Below is a small trained network, with its code and all its weights. Each question gives an input and a class and asks what happens when units are switched off, that is, made to give their printed mean instead of their output.

import numpy as np


def w(rows, s, z=0):
    codes = np.array(rows[::2]) - 128.0
    scale = np.full(codes.shape[1], s)
    scale[-1] = z or s
    return codes * scale


def f(y):
    return y / 2 * (1 + np.tanh(0.7978845608 * (y + 0.044715 * y**3)))


def log_softmax(a):
    a = a - a.max(-1, keepdims=True)
    return a - np.log(np.exp(a).sum(-1, keepdims=True))


def net(x, mask):
    res = np.array(x, float).reshape(1, 4) / 4 @ E
    y = f(res @ A[0][:, :-1].T + A[0][:, -1])
    res = res + np.where(mask, y, B[0][:, -1]) @ B[0][:, :-1]
    return log_softmax(res[-1] @ U[:, :-1].T + U[:, -1])


A, B = {}, {}
E = w([
[2,126,15,87],'x0',
[164,199,137,26],'x1',
[179,208,67,206],'x2',
[75,167,167,159],'x3',
],0.0092)
A[0] = w([
[48,58,122,105,178],'N0',
[46,91,92,109,125],'N1',
[149,78,129,218,254],'N2',
[227,133,167,57,185],'N3',
[116,225,113,67,192],'N4',
[22,81,96,104,161],'N5',
[48,48,192,119,199],'N6',
[197,129,121,219,214],'N7',
[65,34,103,72,111],'N8',
[224,113,222,2,247],'N9',
[100,32,222,84,145],'N10',
[21,185,80,144,144],'N11',
],0.0075,0.0046)
B[0] = w([
[42,15,83,126,180],'N0',
[67,51,37,61,169],'N1',
[177,82,78,225,209],'N2',
[169,205,211,99,207],'N3',
[63,199,194,35,194],'N4',
[71,35,39,69,190],'N5',
[80,2,179,177,192],'N6',
[222,167,55,226,217],'N7',
[191,28,123,142,174],'N8',
[132,190,246,73,255],'N9',
[129,54,196,192,191],'N10',
[49,197,30,99,188],'N11',
],0.0063,0.0093)
U = w([
[47,190,63,113,29],'0',
[97,85,201,164,147],'1',
[177,200,170,63,245],'2',
[226,185,76,254,252],'3',
[133,54,62,123,37],'4',
],0.0092,0.0037)

Each question gives the input, the list of numbers given to net, and the class t.
The units are the neurons (one row each of A and B). Each row of codes is followed by its name. A weight is (code - 128) times the scale printed after its matrix; where a second scale follows, it is the last column's (A, B and U).
mask holds one flag per neuron, in row order. A switched-off neuron (its flag False) gives its mean, the last column of its row in B, instead of its output. The means were averaged over made-up inputs and are rounded, as every weight is.
A unit's drop is (log p(t) with every unit on - log p(t) with that unit switched off) / (log p(t) with every unit on - log p(t) with every unit switched off).
The circuit of an input: a set's keep is (log p(t) with only the set's units on - log p(t) with every unit switched off) / (log p(t) with every unit on - log p(t) with every unit switched off). Starting from all 12 units, units are removed one at a time, each time the one whose removal leaves the highest keep (on an exact tie, the one counted first), for as long as the keep stays at least 0.8.
units of the circuit, in order: the units of the circuit, biggest drop first
most important unit: the unit with the biggest drop
k most important neurons: the k neurons with the biggest drops, biggest first
drop when u is switched off: that unit's drop, to one decimal
input [6,8,-7,-3], class 4: most important unit => N8
input [3,-2,-8,-1], class 4: units of the circuit, in order => [N5 N8]
input [5,2,-3,-1], class 4: units of the circuit, in order => [N8 N5]
input [8,4,-7,7], class 4: units of the circuit, in order => [N8 N5]
input [2,-3,-8,1], class 4: units of the circuit, in order => [N5 N1]
input [-4,-7,-2,6], class 3: units of the circuit, in order => [N2 N7]
input [7,2,-3,-1], class 4: units of the circuit, in order => [N8 N5]
input [8,0,-1,1], class 4: 4 most important neurons => [N8 N5 N0 N9]
input [-5,-8,-2,-5], class 3: 2 most important neurons => [N7 N2]
input [2,-3,-6,1], class 4: drop when N5 is switched off => 0.2
